arr =
[[20 86 30 58 48 74 49]
 [52  7 63 89 71 63 92]
 [76 71 50  7 51 33 16]
 [13 58 37 90 55 85 81]
 [75  6 76 70 64 42 77]
 [57 75 40 20 55 49 26]
 [ 7 92 18 61 52 86 53]
 [38 33 63 97 49 65 86]
 [12 64 35 86 54 85 76]
 [55 91 35 10 49 47 14]
 [90 15 76 44 62 30 55]
 [21 69 44 80 44 73 67]
 [98 34 79 27 48 17 35]]
arr[0, 0] => 20
arr[9, 0] => 55
arr[3, 1] => 58
arr[6, 0] => 7
arr[4, 6] => 77
arr[1, 2] => 63
arr[:, 1] => [86, 7, 71, 58, 6, 75, 92, 33, 64, 91, 15, 69, 34]
arr[2, 4] => 51
arr[7, 0] => 38
arr[8, 3] => 86
arr[8, 0] => 12
arr[3, 3] => 90
arr[5, 3] => 20
arr[12] => [98, 34, 79, 27, 48, 17, 35]
arr[4, 4] => 64
arr[1, 3] => 89
arr[10, 6] => 55
arr[4, 2] => 76
arr[6, 2] => 18
arr[6, 6] => 53
arr[1, 5] => 63
arr[3, 6] => 81
arr[7, 5] => 65
arr[0, 2] => 30
arr[:, 6] => [49, 92, 16, 81, 77, 26, 53, 86, 76, 14, 55, 67, 35]
arr[2, 6] => 16
arr[10, 1] => 15
arr[1] => [52, 7, 63, 89, 71, 63, 92]
arr[8] => [12, 64, 35, 86, 54, 85, 76]
arr[12, 0] => 98
arr[10, 2] => 76
arr[10] => [90, 15, 76, 44, 62, 30, 55]
arr[10, 3] => 44
arr[4] => [75, 6, 76, 70, 64, 42, 77]

x =
3.322	1.380	-0.389	-0.923	-0.581	2.032	-0.640
3.608	1.702	4.573	-3.012	3.658	3.455	-1.189
5.303	1.306	-2.613	1.316	-2.326	2.659	1.302
x[0,0]: 3.322
x[1,1]: 1.702
x[0,3]: -0.923
x[:, 2]: [-0.389, 4.573, -2.613]
x[:, 3]: [-0.923, -3.012, 1.316]
x[2,-5]: -2.613
x[-3,1]: 1.380
x[-2]: [3.608, 1.702, 4.573, -3.012, 3.658, 3.455, -1.189]
x[-1,-4]: 1.316
x[-1]: [5.303, 1.306, -2.613, 1.316, -2.326, 2.659, 1.302]
x[:, -7]: [3.322, 3.608, 5.303]
x[0,6]: -0.640

m =
323	489	499	478	333	604	462	385	502	368	488	594	544	381
488	427	531	426	364	304	423	581	405	495	163	117	300	595
332	338	656	503	335	705	425	258	422	167	139	530	431	376
765	302	397	414	816	212	420	511	315	539	349	237	240	570
340	374	331	337	462	429	335	343	368	336	572	514	406	307
485	361	350	371	587	367	373	400	361	413	523	446	368	393
474	622	534	564	367	521	583	585	600	604	516	498	600	558
339	588	182	246	275	43	342	734	429	715	704	114	368	510
307	441	516	455	317	593	427	360	463	315	395	537	489	374
75	450	339	268	105	424	273	388	394	292	511	397	415	273
338	458	292	377	488	494	393	349	444	400	780	685	533	279
m[-11, -14]: 323
m[-3, -4]: 395
m[:, -12]: [499, 531, 656, 397, 331, 350, 534, 182, 516, 339, 292]
m[-8]: [765, 302, 397, 414, 816, 212, 420, 511, 315, 539, 349, 237, 240, 570]
m[:, 9]: [368, 495, 167, 539, 336, 413, 604, 715, 315, 292, 400]
m[-8, 8]: 315
m[-5, -4]: 516
m[-10, -3]: 117
m[-5, -11]: 564
m[10, -3]: 685
m[9, -5]: 292
m[-9, -3]: 530
m[-9, 8]: 422
m[:, -14]: [323, 488, 332, 765, 340, 485, 474, 339, 307, 75, 338]
m[8, 11]: 537
m[:, 3]: [478, 426, 503, 414, 337, 371, 564, 246, 455, 268, 377]
m[3, -13]: 302
m[-5, 11]: 498
m[-4, 3]: 246
m[5, -4]: 523
m[0, -3]: 594
m[-3, -13]: 441
m[3, 6]: 420
m[-5, 2]: 534
m[-1, -9]: 494
m[6, 0]: 474
m[-2]: [75, 450, 339, 268, 105, 424, 273, 388, 394, 292, 511, 397, 415, 273]
m[-6, -9]: 367
m[-5, 7]: 585
m[-10, -8]: 423
m[-7]: [340, 374, 331, 337, 462, 429, 335, 343, 368, 336, 572, 514, 406, 307]
m[-1, -10]: 488
m[-7, -7]: 343
m[4, -9]: 429
m[:, 7]: [385, 581, 258, 511, 343, 400, 585, 734, 360, 388, 349]
m[-6, -3]: 446

M =
array([ 1.755,  0.718,  5.648,  1.296, -0.632, -4.790,  2.556, -1.281,
       -1.428,  4.005,  1.732,  2.556,  0.409, -0.263,  1.322])
M[-15] -> 1.755
M[-13] -> 5.648
M[4] -> -0.632
M[-6] -> 4.005
M[-9] -> 2.556
M[10] -> 1.732
M[1] -> 0.718
M[-3] -> 0.409
M[-12] -> 1.296
M[-8] -> -1.281

B = ((-2, -6, -5, -10, 1, -21, 8, -24), (-8, -16, 6, -24, 14, -26, 26, -38))
B[0,0] => -2
B[0,7] => -24
B[:, 5] => [-21, -26]
B[0,6] => 8
B[:, 6] => [8, 26]
B[1,5] => -26
B[0,3] => -10
B[1,3] => -24
B[0,5] => -21
B[1,7] => -38

A = [[0.351, 0.851, 0.707, -0.437, -0.399, -0.480, 1.021, 0.228, 3.964, -0.881, 0.858], [1.393, 0.094, 1.077, -0.867, 1.200, 3.108, 0.910, 0.854, -1.671, -0.981, 0.671], [0.516, 0.254, 0.486, 0.678, -0.488, 0.556, 0.644, 0.096, 1.831, -1.704, 0.454], [-4.064, -1.826, -3.693, 5.424, -2.178, -5.055, -3.890, -2.868, -3.636, 0.635, -3.225], [0.652, 0.428, 0.549, -3.811, 1.274, 0.026, 0.472, 0.978, -0.344, 3.397, 0.582], [0.166, 0.500, 0.439, 1.101, -0.748, -0.111, 0.705, -0.128, 3.147, -2.146, 0.509], [-0.243, 0.629, 0.022, -0.682, -1.063, -2.355, 0.387, -0.075, 4.359, 0.702, 0.417], [0.334, -0.099, 0.195, 0.961, -0.245, 0.865, 0.209, -0.022, 0.027, -1.466, 0.082], [-0.010, -0.163, -0.188, 0.886, -0.842, -0.465, -0.089, -0.223, 0.887, -0.656, -0.116], [-0.385, -0.334, -0.425, 3.427, -1.640, -0.356, -0.253, -0.837, 1.445, -3.173, -0.385], [1.168, 0.256, 0.857, -1.794, 0.696, 1.460, 0.828, 0.848, -0.051, 0.504, 0.702]]
A[0,0] -> 0.351
A[9,2] -> -0.425
A[6,4] -> -1.063
A[7,1] -> -0.099
A[3,4] -> -2.178
A[9,5] -> -0.356
A[10,9] -> 0.504
A[10,0] -> 1.168
A[4,5] -> 0.026
A[5,9] -> -2.146
A[:, 6] -> [1.021, 0.910, 0.644, -3.890, 0.472, 0.705, 0.387, 0.209, -0.089, -0.253, 0.828]
A[5,3] -> 1.101
A[2,1] -> 0.254
A[4,2] -> 0.549
A[6,6] -> 0.387
A[7,4] -> -0.245
A[:, 4] -> [-0.399, 1.200, -0.488, -2.178, 1.274, -0.748, -1.063, -0.245, -0.842, -1.640, 0.696]
A[3,9] -> 0.635
A[8] -> [-0.010, -0.163, -0.188, 0.886, -0.842, -0.465, -0.089, -0.223, 0.887, -0.656, -0.116]
A[6,1] -> 0.629
A[:, 5] -> [-0.480, 3.108, 0.556, -5.055, 0.026, -0.111, -2.355, 0.865, -0.465, -0.356, 1.460]
A[4,3] -> -3.811
A[:, 0] -> [0.351, 1.393, 0.516, -4.064, 0.652, 0.166, -0.243, 0.334, -0.010, -0.385, 1.168]
A[0,4] -> -0.399
A[10] -> [1.168, 0.256, 0.857, -1.794, 0.696, 1.460, 0.828, 0.848, -0.051, 0.504, 0.702]
A[4,7] -> 0.978
A[5,4] -> -0.748
A[6,2] -> 0.022
A[7,0] -> 0.334
A[1,0] -> 1.393
A[4,10] -> 0.582
A[5,0] -> 0.166
A[2,8] -> 1.831
A[7] -> [0.334, -0.099, 0.195, 0.961, -0.245, 0.865, 0.209, -0.022, 0.027, -1.466, 0.082]
A[3,1] -> -1.826
A[9,4] -> -1.640
A[:, 3] -> [-0.437, -0.867, 0.678, 5.424, -3.811, 1.101, -0.682, 0.961, 0.886, 3.427, -1.794]
